Below are the code and all the weights of a small trained network. Each question names an input and a target symbol and asks about switching units off, where a switched-off unit gives its printed mean instead of its output.

import numpy as np


def w(rows, s, z=0):
    codes = np.array(rows[::2]) - 128.0
    scale = np.full(codes.shape[1], s)
    scale[-1] = z or s
    return codes * scale


def norm(h):
    return h / np.sqrt((h * h).mean(-1, keepdims=True) + 1e-5)


def f(y):
    return y / 2 * (1 + np.tanh(0.7978845608 * (y + 0.044715 * y**3)))


def softmax(a):
    e = np.exp(a - a.max(-1, keepdims=True))
    return e / e.sum(-1, keepdims=True)


def log_softmax(a):
    a = a - a.max(-1, keepdims=True)
    return a - np.log(np.exp(a).sum(-1, keepdims=True))


def net(x, mask):
    ids = ['ΔΦαεηλμξστψ'.index(c) for c in x.split()]
    T = len(ids)
    res = E[ids] + P[:T]
    u = 0
    for l in range(2):
        r = norm(res)
        for j in range(2):
            rows = slice(2 * j, 2 * j + 2)
            q, k, v = (r @ M[l][rows].T for M in (Q, K, V))
            z = softmax(np.where(np.tri(T) > 0, q @ k.T / 2**0.5, -1e9)) @ v
            o = O[l][rows]
            res = res + np.where(mask[u + j], z, o[:, -1]) @ o[:, :-1]
        u += 2
        y = f(norm(res) @ A[l][:, :-1].T + A[l][:, -1])
        res = res + np.where(mask[u : u + 12], y, B[l][:, -1]) @ B[l][:, :-1]
        u += 12
    return log_softmax(norm(res)[-1] @ U[:, :-1].T + U[:, -1])


Q, K, V, O, A, B = {}, {}, {}, {}, {}, {}
E = w([
[154,179,137],'Δ',
[16,146,126],'Φ',
[157,140,87],'α',
[82,91,75],'ε',
[89,124,154],'η',
[216,51,221],'λ',
[102,182,165],'μ',
[150,178,96],'ξ',
[96,63,98],'σ',
[6,223,181],'τ',
[92,195,60],'ψ',
],0.019)
P = w([
[67,86,208],'0',
[17,83,5],'1',
[125,61,39],'2',
[5,74,254],'3',
[152,154,3],'4',
[192,85,35],'5',
[230,127,174],'6',
[148,158,10],'7',
[52,234,207],'8',
[222,125,174],'9',
],0.0051)
Q[0] = w([
[128,139,141],'0.h1',
[66,150,20],'0.h1',
[252,121,228],'0.h2',
[153,109,103],'0.h2',
],0.027)
K[0] = w([
[156,114,101],'0.h1',
[34,175,191],'0.h1',
[254,120,95],'0.h2',
[123,103,93],'0.h2',
],0.034)
V[0] = w([
[85,80,93],'0.h1',
[87,121,115],'0.h1',
[70,151,153],'0.h2',
[2,117,132],'0.h2',
],0.0043)
O[0] = w([
[201,163,136,148],'0.h1',
[180,134,126,163],'0.h1',
[57,89,131,192],'0.h2',
[2,59,117,254],'0.h2',
],0.0059,0.0043)
A[0] = w([
[151,112,147,131],'0.n1',
[126,79,147,117],'0.n2',
[119,119,127,147],'0.n3',
[167,71,74,97],'0.n4',
[122,143,63,153],'0.n5',
[130,110,132,87],'0.n6',
[153,103,91,129],'0.n7',
[105,208,200,98],'0.n8',
[187,80,230,2],'0.n9',
[88,173,49,137],'0.n10',
[179,89,151,154],'0.n11',
[201,1,115,87],'0.n12',
],0.019,0.0049)
B[0] = w([
[104,110,115,123],'0.n1',
[138,125,76,146],'0.n2',
[146,135,124,147],'0.n3',
[196,70,131,160],'0.n4',
[116,97,99,191],'0.n5',
[122,135,119,120],'0.n6',
[167,109,130,143],'0.n7',
[149,140,193,192],'0.n8',
[158,3,89,152],'0.n9',
[124,39,160,255],'0.n10',
[89,53,124,140],'0.n11',
[3,144,151,175],'0.n12',
],0.03,0.0087)
Q[1] = w([
[125,207,117],'1.h1',
[181,110,18],'1.h1',
[147,254,60],'1.h2',
[165,166,203],'1.h2',
],0.019)
K[1] = w([
[90,189,79],'1.h1',
[205,114,62],'1.h1',
[89,252,188],'1.h2',
[76,159,116],'1.h2',
],0.018)
V[1] = w([
[86,254,109],'1.h1',
[162,71,67],'1.h1',
[46,66,165],'1.h2',
[157,141,228],'1.h2',
],0.0087)
O[1] = w([
[2,159,125,6],'1.h1',
[141,34,146,132],'1.h1',
[120,238,52,254],'1.h2',
[190,110,142,101],'1.h2',
],0.0076,0.0078)
A[1] = w([
[67,105,96,28],'1.n1',
[83,232,132,125],'1.n2',
[171,131,229,223],'1.n3',
[226,153,42,253],'1.n4',
[255,97,162,219],'1.n5',
[98,185,194,143],'1.n6',
[136,132,130,78],'1.n7',
[128,60,161,97],'1.n8',
[139,179,90,167],'1.n9',
[144,30,18,132],'1.n10',
[149,112,134,96],'1.n11',
[197,154,107,79],'1.n12',
],0.016,0.003)
B[1] = w([
[142,136,232,159],'1.n1',
[231,118,141,151],'1.n2',
[110,184,95,180],'1.n3',
[252,125,208,145],'1.n4',
[159,217,215,184],'1.n5',
[82,66,90,167],'1.n6',
[120,136,117,121],'1.n7',
[187,89,120,198],'1.n8',
[173,113,139,122],'1.n9',
[43,159,4,252],'1.n10',
[145,133,134,133],'1.n11',
[106,145,199,128],'1.n12',
],0.025,0.013)
U = w([
[148,66,128,73],'Δ',
[41,227,131,71],'Φ',
[255,61,118,184],'α',
[191,233,19,68],'ε',
[93,223,92,176],'η',
[128,21,209,134],'λ',
[204,136,163,167],'μ',
[156,100,92,165],'ξ',
[99,164,69,92],'σ',
[3,154,171,48],'τ',
[122,151,120,253],'ψ',
],0.012,0.0049)

Each question gives the input, a string of symbols that net reads in full, and the target symbol t.
The units are the heads (2 rows each of Q, K, V and O) and the neurons (one row each of A and B). Each row of codes is followed by its name. A weight is (code - 128) times the scale printed after its matrix; where a second scale follows, it is the last column's (O, A, B and U).
mask holds one flag per unit, layer by layer, with each layer's heads first. A switched-off unit (its flag False) gives its mean, the last column of its rows in O or B, instead of its output. The means were averaged over made-up inputs and are rounded, as every weight is.
A unit's drop is (log p(t) with every unit on - log p(t) with that unit switched off) / (log p(t) with every unit on - log p(t) with every unit switched off).
The circuit of an input: a set's keep is (log p(t) with only the set's units on - log p(t) with every unit switched off) / (log p(t) with every unit on - log p(t) with every unit switched off). Starting from the 12 units with the biggest drops (on a tie, the unit counted first), units are removed one at a time, each time the one whose removal leaves the highest keep (on an exact tie, the one counted first), for as long as the keep stays at least 0.8.
circuit, biggest first: the units of the circuit, biggest drop first
top k neurons: the k neurons with the biggest drops, biggest first
top k neurons in layer l: the k neurons of layer l with the biggest drops, biggest first
which heads matter: for each layer, one digit per head in row order, 1 if its drop is at least 0.15 and else 0, layers parted by /
drop when u is switched off: that unit's drop, to one decimal
input Φ μ ξ Φ ξ η, target ε: top neuron	(0.n8)
input σ ε ε α ψ Φ σ τ η, target ε: circuit, biggest first	(0.n10; 1.n2; 0.n9)
input ξ σ Φ α, target ε: circuit, biggest first	(1.n10; 0.n12; 1.n5)
input Φ σ Φ σ, target τ: top 3 neurons	(0.n8; 1.n8; 0.n12)
input λ ξ ξ, target α: top 2 neurons in layer 0	(0.n12; 0.n10)
input ε τ ξ, target α: which heads matter	00 / 10
input α ξ μ λ σ ψ Φ α η Φ, target λ: which heads matter	01 / 00
input Φ Φ α ψ μ α α, target ε: top 2 neurons	(1.n10; 0.n11)
input ψ η ψ α Φ α η, target α: top 2 neurons in layer 0	(0.n9; 0.n8)
input Φ σ α σ ξ σ Φ α, target α: top 3 neurons in layer 0	(0.n4; 0.n7; 0.n12)
input τ ε Δ η, target α: top 2 neurons	(1.n2; 0.n10)
input σ σ Φ ξ, target μ: top 3 neurons	(1.n10; 0.n12; 0.n10)
input ε τ μ, target Φ: top 3 neurons in layer 1	(1.n3; 1.n10; 1.n6)
input Φ ε Φ Φ ξ Φ ξ, target μ: top neuron in layer 1	(1.n4)
input τ λ Δ ε α, target α: top 2 neurons in layer 0	(0.n4; 0.n7)
input Δ Φ μ, target Φ: drop when 1.n8 is switched off	0.0
input Φ σ Φ λ σ Δ, target μ: drop when 0.h2 is switched off	0.5
input Φ Φ Δ, target μ: drop when 0.n12 is switched off	0.5
